Here is a tiny trained network, its code and every weight. The questions are about switching its units off for an input and a target symbol, where a switched-off unit gives its printed mean instead of its output.

import numpy as np


def w(rows, s, z=0):
    codes = np.array(rows[::2]) - 128.0
    scale = np.full(codes.shape[1], s)
    scale[-1] = z or s
    return codes * scale


def f(y):
    return np.maximum(y, 0)


def softmax(a):
    e = np.exp(a - a.max(-1, keepdims=True))
    return e / e.sum(-1, keepdims=True)


def log_softmax(a):
    a = a - a.max(-1, keepdims=True)
    return a - np.log(np.exp(a).sum(-1, keepdims=True))


def net(x, mask):
    ids = ['ελξπσψ'.index(c) for c in x.split()]
    T = len(ids)
    res = E[ids] + P[:T]
    r = res
    for j in range(3):
        rows = slice(4 * j, 4 * j + 4)
        q, k, v = (r @ M[0][rows].T for M in (Q, K, V))
        z = softmax(np.where(np.tri(T) > 0, q @ k.T / 4**0.5, -1e9)) @ v
        o = O[0][rows]
        res = res + np.where(mask[j], z, o[:, -1]) @ o[:, :-1]
    y = f(res @ A[0][:, :-1].T + A[0][:, -1])
    res = res + np.where(mask[3:19], y, B[0][:, -1]) @ B[0][:, :-1]
    return log_softmax(res[-1] @ U[:, :-1].T + U[:, -1])


Q, K, V, O, A, B = {}, {}, {}, {}, {}, {}
E = w([
[213,142,89,168,247,124,165],'ε',
[88,97,34,171,188,42,198],'λ',
[98,121,109,221,79,33,169],'ξ',
[154,8,96,169,158,78,214],'π',
[119,250,172,91,156,66,59],'σ',
[31,89,85,196,218,143,112],'ψ',
],0.012)
P = w([
[147,130,1,141,88,61,39],'0',
[164,151,103,84,200,117,69],'1',
[191,166,135,197,203,128,34],'2',
[103,127,126,129,128,79,130],'3',
[66,75,215,105,212,37,164],'4',
[147,184,110,191,98,141,108],'5',
[172,205,107,100,84,174,216],'6',
[54,103,143,156,116,106,145],'7',
[59,141,111,218,122,131,110],'8',
[96,154,150,178,62,144,147],'9',
[48,96,72,117,14,132,219],'10',
[57,131,138,128,62,115,134],'11',
[126,239,66,209,62,183,41],'12',
],0.0098)
Q[0] = w([
[147,150,84,159,137,134,155],'h0',
[144,186,110,116,107,108,148],'h0',
[130,157,167,115,81,173,192],'h0',
[155,120,82,204,100,124,69],'h0',
[127,157,41,209,171,84,163],'h1',
[132,174,170,77,111,134,82],'h1',
[175,101,94,139,100,163,92],'h1',
[109,88,177,77,105,151,168],'h1',
[171,123,128,76,124,139,77],'h2',
[130,165,124,142,139,108,179],'h2',
[99,112,195,58,137,171,133],'h2',
[144,170,151,153,75,248,156],'h2',
],0.013)
K[0] = w([
[85,117,185,120,98,162,188],'h0',
[132,34,113,98,166,85,206],'h0',
[50,104,179,47,236,46,92],'h0',
[118,124,23,42,70,177,179],'h0',
[95,80,162,209,87,199,219],'h1',
[191,118,139,54,77,73,107],'h1',
[54,172,63,95,112,77,126],'h1',
[193,147,179,161,187,36,35],'h1',
[158,119,44,106,151,51,123],'h2',
[1,160,202,126,87,103,119],'h2',
[184,135,102,205,233,56,72],'h2',
[123,88,91,56,151,51,149],'h2',
],0.0089)
V[0] = w([
[187,66,112,83,108,193,133],'h0',
[132,227,168,134,145,138,122],'h0',
[247,148,102,166,135,133,134],'h0',
[154,126,150,101,68,36,176],'h0',
[68,255,142,136,202,126,164],'h1',
[47,224,65,109,98,61,150],'h1',
[167,199,179,168,91,83,99],'h1',
[50,214,64,151,187,115,110],'h1',
[152,229,168,89,105,84,130],'h2',
[72,124,199,210,100,94,135],'h2',
[153,87,49,154,222,164,150],'h2',
[149,70,142,224,89,149,239],'h2',
],0.0086)
O[0] = w([
[157,138,79,146,87,133,195,48],'h0',
[184,187,109,122,128,103,77,82],'h0',
[140,86,40,63,60,188,117,202],'h0',
[199,48,197,71,104,140,132,138],'h0',
[68,236,80,110,120,85,2,172],'h1',
[123,125,156,137,176,36,80,195],'h1',
[156,25,39,68,187,151,40,78],'h1',
[81,180,168,171,171,69,91,254],'h1',
[199,111,127,171,29,134,110,90],'h2',
[137,91,113,172,166,161,42,171],'h2',
[55,156,65,119,118,113,224,229],'h2',
[135,69,41,90,237,148,137,152],'h2',
],0.0078,0.0071)
A[0] = w([
[254,75,81,144,57,101,150,221],'n0',
[153,163,95,69,168,189,95,62],'n1',
[189,87,188,104,184,68,101,62],'n2',
[110,112,164,145,157,122,98,130],'n3',
[133,77,113,82,87,19,101,80],'n4',
[118,120,55,179,159,96,151,171],'n5',
[177,159,120,47,102,83,207,66],'n6',
[93,85,73,110,133,26,113,84],'n7',
[140,38,165,154,147,152,168,239],'n8',
[231,184,163,69,160,136,169,80],'n9',
[163,114,93,154,124,165,30,56],'n10',
[121,136,77,124,133,157,178,128],'n11',
[143,62,96,149,105,52,178,25],'n12',
[143,97,182,67,130,161,115,2],'n13',
[140,176,182,56,94,116,43,157],'n14',
[87,87,185,103,94,222,193,17],'n15',
],0.0072,0.0038)
B[0] = w([
[105,139,176,165,123,175,42,150],'n0',
[142,121,77,88,21,110,46,134],'n1',
[113,18,150,143,104,122,73,152],'n2',
[116,64,113,162,147,125,213,167],'n3',
[230,140,95,95,89,126,179,157],'n4',
[139,166,116,68,137,129,135,248],'n5',
[89,72,101,147,111,195,33,141],'n6',
[253,160,176,110,135,174,116,224],'n7',
[54,86,95,39,82,162,188,166],'n8',
[87,18,136,194,113,89,143,134],'n9',
[79,137,129,96,130,177,169,145],'n10',
[80,168,117,135,88,79,77,164],'n11',
[208,197,145,149,169,145,158,157],'n12',
[169,59,177,110,66,200,164,128],'n13',
[98,75,192,167,97,188,194,154],'n14',
[183,145,123,119,174,73,26,136],'n15',
],0.006,0.012)
U = w([
[145,122,213,141,121,186,71,209],'ε',
[145,151,54,94,107,147,35,226],'λ',
[122,69,134,133,147,193,204,159],'ξ',
[67,101,174,149,209,80,107,98],'π',
[202,178,162,140,215,110,135,2],'σ',
[151,39,123,88,195,87,3,72],'ψ',
],0.0051,0.0035)

Each question gives the input, a string of symbols that net reads in full, and the target symbol t.
The units are the heads (4 rows each of Q, K, V and O) and the neurons (one row each of A and B). Each row of codes is followed by its name. A weight is (code - 128) times the scale printed after its matrix; where a second scale follows, it is the last column's (O, A, B and U).
mask holds one flag per unit, heads first, then neurons. A switched-off unit (its flag False) gives its mean, the last column of its rows in O or B, instead of its output. The means were averaged over made-up inputs and are rounded, as every weight is.
A unit's drop is (log p(t) with every unit on - log p(t) with that unit switched off) / (log p(t) with every unit on - log p(t) with every unit switched off).
The circuit of an input: a set's keep is (log p(t) with only the set's units on - log p(t) with every unit switched off) / (log p(t) with every unit on - log p(t) with every unit switched off). Starting from the 12 units with the biggest drops (on a tie, the unit counted first), units are removed one at a time, each time the one whose removal leaves the highest keep (on an exact tie, the one counted first), for as long as the keep stays at least 0.8.
units of the circuit, in order: the units of the circuit, biggest drop first
most important unit: the unit with the biggest drop
k most important neurons: the k neurons with the biggest drops, biggest first
which heads matter: for each layer, one digit per head in row order, 1 if its drop is at least 0.15 and else 0, layers parted by /
drop when u is switched off: that unit's drop, to one decimal
input π π ε ψ π, target λ: units of the circuit, in order	[h0; h1]
input σ λ π, target ε: which heads matter	011
input π λ π λ ψ λ π, target π: units of the circuit, in order	[h0; h2]
input ε π ε ε ξ, target λ: units of the circuit, in order	[h0; h1]
input ε σ ε ε λ, target λ: which heads matter	110
input ε σ ψ ξ ξ ε ε ξ π ξ, target ψ: most important unit	h2
input ε ε ξ ξ λ ξ ψ ε λ λ π ψ σ, target ξ: which heads matter	110
input π ε ε λ σ, target λ: which heads matter	110
input ε ψ π ψ ε ε ε π σ ψ ψ π σ, target π: units of the circuit, in order	[h0; n7; h2]
input σ π σ ψ, target ε: which heads matter	001
input ε σ ε ε, target ε: 2 most important neurons	[n14; n0]
input ξ ξ ξ, target ψ: units of the circuit, in order	[h1; h2]
input ψ ξ ε σ ψ λ π, target π: units of the circuit, in order	[h0; n7]
input ε ξ ε λ λ ε π ε ψ λ ψ λ ξ, target π: units of the circuit, in order	[h1; h2]
input ε ε π, target λ: most important neuron	[n11]
input ξ π π ξ λ, target ξ: which heads matter	010
input λ ε ε λ, target σ: which heads matter	010
input λ ε ψ ψ λ λ σ, target π: which heads matter	100
input π λ π, target ξ: which heads matter	010
input λ λ ψ ξ ψ ε λ ε ψ ξ λ ψ ψ, target π: which heads matter	110
input σ λ σ, target ε: which heads matter	001
input ε ψ ε ξ ε σ ψ ε λ σ λ, target ε: most important neuron	[n14]
input λ ψ ε, target π: drop when h0 is switched off	0.1
input ε ψ ε ε ε ε, target λ: drop when h1 is switched off	0.3
input ε ξ ε ξ λ, target ψ: drop when h2 is switched off	0.6
input ε ε ε ξ ε λ π λ λ, target ξ: drop when h1 is switched off	0.8
input ε π ψ π ε π π ξ, target ξ: units of the circuit, in order	[h1]
